Below is a small trained network, with its code and all its weights. Each question gives an input and a target symbol and asks what happens when units are switched off, that is, made to give their printed mean instead of their output.

import numpy as np


def w(rows, s, z=0):
    codes = np.array(rows[::2]) - 128.0
    scale = np.full(codes.shape[1], s)
    scale[-1] = z or s
    return codes * scale


def norm(h):
    return h / np.sqrt((h * h).mean(-1, keepdims=True) + 1e-5)


def f(y):
    return y / 2 * (1 + np.tanh(0.7978845608 * (y + 0.044715 * y**3)))


def softmax(a):
    e = np.exp(a - a.max(-1, keepdims=True))
    return e / e.sum(-1, keepdims=True)


def log_softmax(a):
    a = a - a.max(-1, keepdims=True)
    return a - np.log(np.exp(a).sum(-1, keepdims=True))


def net(x, mask):
    ids = ['ΓΔΞΣΦΨαβζηθλτω'.index(c) for c in x.split()]
    T = len(ids)
    res = E[ids] + P[:T]
    u = 0
    for l in range(3):
        r = norm(res)
        for j in range(2):
            rows = slice(2 * j, 2 * j + 2)
            q, k, v = (r @ M[l][rows].T for M in (Q, K, V))
            z = softmax(np.where(np.tri(T) > 0, q @ k.T / 2**0.5, -1e9)) @ v
            o = O[l][rows]
            res = res + np.where(mask[u + j], z, o[:, -1]) @ o[:, :-1]
        u += 2
        y = f(norm(res) @ A[l][:, :-1].T + A[l][:, -1])
        res = res + np.where(mask[u : u + 4], y, B[l][:, -1]) @ B[l][:, :-1]
        u += 4
    return log_softmax(norm(res)[-1] @ U[:, :-1].T + U[:, -1])


Q, K, V, O, A, B = {}, {}, {}, {}, {}, {}
E = w([
[86,154,173],'Γ',
[163,106,108],'Δ',
[128,86,98],'Ξ',
[133,142,141],'Σ',
[123,117,133],'Φ',
[118,110,129],'Ψ',
[126,83,97],'α',
[133,141,141],'β',
[1,19,246],'ζ',
[131,128,136],'η',
[193,112,86],'θ',
[142,129,120],'λ',
[104,177,208],'τ',
[85,158,174],'ω',
],0.0063)
P = w([
[67,167,111],'0',
[103,175,133],'1',
[196,38,15],'2',
[69,185,107],'3',
[180,128,199],'4',
[25,92,139],'5',
[61,210,104],'6',
[185,127,209],'7',
[188,45,2],'8',
[50,236,94],'9',
[184,126,218],'10',
],0.0024)
Q[0] = w([
[160,94,171],'L0H0',
[181,226,221],'L0H0',
[2,102,47],'L0H1',
[72,32,217],'L0H1',
],0.004)
K[0] = w([
[12,156,122],'L0H0',
[64,84,64],'L0H0',
[83,125,3],'L0H1',
[32,159,135],'L0H1',
],0.0041)
V[0] = w([
[90,123,21],'L0H0',
[55,119,132],'L0H0',
[44,168,60],'L0H1',
[78,114,1],'L0H1',
],0.0028)
O[0] = w([
[134,96,3,189],'L0H0',
[78,137,86,180],'L0H0',
[169,250,120,255],'L0H1',
[198,202,203,157],'L0H1',
],0.0027,0.00075)
A[0] = w([
[97,210,135,188],'L0N0',
[255,161,143,4],'L0N1',
[156,38,155,111],'L0N2',
[114,158,224,145],'L0N3',
],0.0046,0.0019)
B[0] = w([
[122,12,206,250],'L0N0',
[66,128,91,139],'L0N1',
[126,230,250,133],'L0N2',
[13,67,12,219],'L0N3',
],0.0025,0.0018)
Q[1] = w([
[6,190,25],'L1H0',
[251,123,127],'L1H0',
[178,78,32],'L1H1',
[151,59,110],'L1H1',
],0.0031)
K[1] = w([
[49,79,170],'L1H0',
[217,146,6],'L1H0',
[254,173,46],'L1H1',
[251,150,172],'L1H1',
],0.003)
V[1] = w([
[117,92,252],'L1H0',
[123,202,88],'L1H0',
[52,118,103],'L1H1',
[98,83,139],'L1H1',
],0.002)
O[1] = w([
[171,33,85,51],'L1H0',
[69,164,128,207],'L1H0',
[249,204,188,254],'L1H1',
[205,127,169,138],'L1H1',
],0.0016,0.00031)
A[1] = w([
[106,144,228,253],'L1N0',
[71,181,134,162],'L1N1',
[187,134,93,161],'L1N2',
[2,114,160,153],'L1N3',
],0.0047,0.0025)
B[1] = w([
[211,75,87,254],'L1N0',
[194,125,125,178],'L1N1',
[139,1,137,147],'L1N2',
[215,99,76,231],'L1N3',
],0.0037,0.003)
Q[2] = w([
[84,57,58],'L2H0',
[132,84,62],'L2H0',
[2,129,66],'L2H1',
[53,88,38],'L2H1',
],0.0084)
K[2] = w([
[23,172,101],'L2H0',
[68,191,117],'L2H0',
[158,104,60],'L2H1',
[121,113,4],'L2H1',
],0.012)
V[2] = w([
[149,46,214],'L2H0',
[130,2,53],'L2H0',
[189,191,233],'L2H1',
[42,102,200],'L2H1',
],0.0041)
O[2] = w([
[252,165,119,126],'L2H0',
[136,189,104,246],'L2H0',
[237,159,186,132],'L2H1',
[99,41,180,1],'L2H1',
],0.0043,0.0029)
A[2] = w([
[229,213,254,209],'L2N0',
[115,41,195,248],'L2N1',
[106,57,79,193],'L2N2',
[64,160,106,189],'L2N3',
],0.0055,0.0013)
B[2] = w([
[37,87,198,252],'L2N0',
[150,2,4,119],'L2N1',
[116,49,196,158],'L2N2',
[134,106,196,145],'L2N3',
],0.0045,0.003)
U = w([
[124,139,122,35],'Γ',
[98,130,113,86],'Δ',
[45,125,116,120],'Ξ',
[170,121,134,89],'Σ',
[145,119,87,85],'Φ',
[155,121,98,35],'Ψ',
[70,105,110,108],'α',
[180,106,130,85],'β',
[113,2,119,252],'ζ',
[188,112,101,74],'η',
[118,147,77,109],'θ',
[70,213,146,185],'λ',
[179,102,239,241],'τ',
[120,169,131,80],'ω',
],0.0099,0.0031)

Each question gives the input, a string of symbols that net reads in full, and the target symbol t.
The units are the heads (2 rows each of Q, K, V and O) and the neurons (one row each of A and B). Each row of codes is followed by its name. A weight is (code - 128) times the scale printed after its matrix; where a second scale follows, it is the last column's (O, A, B and U).
mask holds one flag per unit, layer by layer, with each layer's heads first. A switched-off unit (its flag False) gives its mean, the last column of its rows in O or B, instead of its output. The means were averaged over made-up inputs and are rounded, as every weight is.
A unit's drop is (log p(t) with every unit on - log p(t) with that unit switched off) / (log p(t) with every unit on - log p(t) with every unit switched off).
The circuit of an input: a set's keep is (log p(t) with only the set's units on - log p(t) with every unit switched off) / (log p(t) with every unit on - log p(t) with every unit switched off). Starting from the 12 units with the biggest drops (on a tie, the unit counted first), units are removed one at a time, each time the one whose removal leaves the highest keep (on an exact tie, the one counted first), for as long as the keep stays at least 0.8.
units of the circuit, in order: the units of the circuit, biggest drop first
unit that matters most: the unit with the biggest drop
k most important neurons: the k neurons with the biggest drops, biggest first
k most important neurons of layer l: the k neurons of layer l with the biggest drops, biggest first
heads that matter: for each layer, one digit per head in row order, 1 if its drop is at least 0.15 and else 0, layers parted by /
drop when u is switched off: that unit's drop, to one decimal
input θ τ τ τ, target τ: most important neuron	[L2N0]
input λ λ Γ Γ Ξ ω, target ζ: units of the circuit, in order	[L2H0, L1N3, L2N1]
input θ Ξ τ λ θ Δ τ Ψ τ λ Ξ, target τ: 3 most important neurons of layer 0	[L0N2, L0N0, L0N3]
input λ θ τ λ η Σ λ α Ξ ζ λ, target ζ: units of the circuit, in order	[L2H1, L2N1]
input Γ λ λ τ Δ, target τ: heads that matter	00 / 00 / 00
input θ Ψ ζ λ λ λ τ ζ λ τ α, target τ: units of the circuit, in order	[L0N2, L1N3]
input τ Φ α λ Δ, target τ: 3 most important neurons	[L2N0, L1N3, L1N0]
input θ Ξ τ ζ Φ, target ζ: units of the circuit, in order	[L2H1, L2N1]
input λ τ ω λ ω λ ω Ξ, target τ: 3 most important neurons	[L0N2, L0N3, L2N0]
input λ λ α ω λ Γ, target ζ: units of the circuit, in order	[L2H0, L1N3, L2N1]
input λ θ α θ θ Ξ ω λ τ, target ζ: heads that matter	11 / 01 / 10
input λ η β θ η Σ Ξ Σ θ τ, target τ: units of the circuit, in order	[L2H1, L1N0]
input Ξ λ λ λ, target λ: 2 most important neurons	[L1N0, L1N3]
input λ η θ λ Δ ζ λ λ λ λ θ, target ζ: unit that matters most	L2H1
input λ Δ λ τ Φ Σ λ λ β, target ζ: heads that matter	11 / 01 / 10
input λ λ Ξ τ Σ Ξ τ λ λ λ θ, target τ: heads that matter	00 / 00 / 01
input λ λ λ τ λ ζ Γ ω ω λ λ, target ζ: 2 most important neurons of layer 1	[L1N0, L1N1]
input λ ω λ λ λ, target λ: 2 most important neurons	[L0N0, L1N3]
input τ Φ τ θ α, target τ: 2 most important neurons	[L0N2, L2N0]
input λ ω η ζ Δ, target ζ: unit that matters most	L2H1
input λ Φ λ θ Δ ω, target ζ: 2 most important neurons	[L1N3, L1N0]
input β ζ λ Ψ λ ω ω ζ θ λ Φ, target ζ: 2 most important neurons	[L0N2, L2N1]
input λ Γ β λ ζ τ, target ζ: drop when L2N1 is switched off	0.3
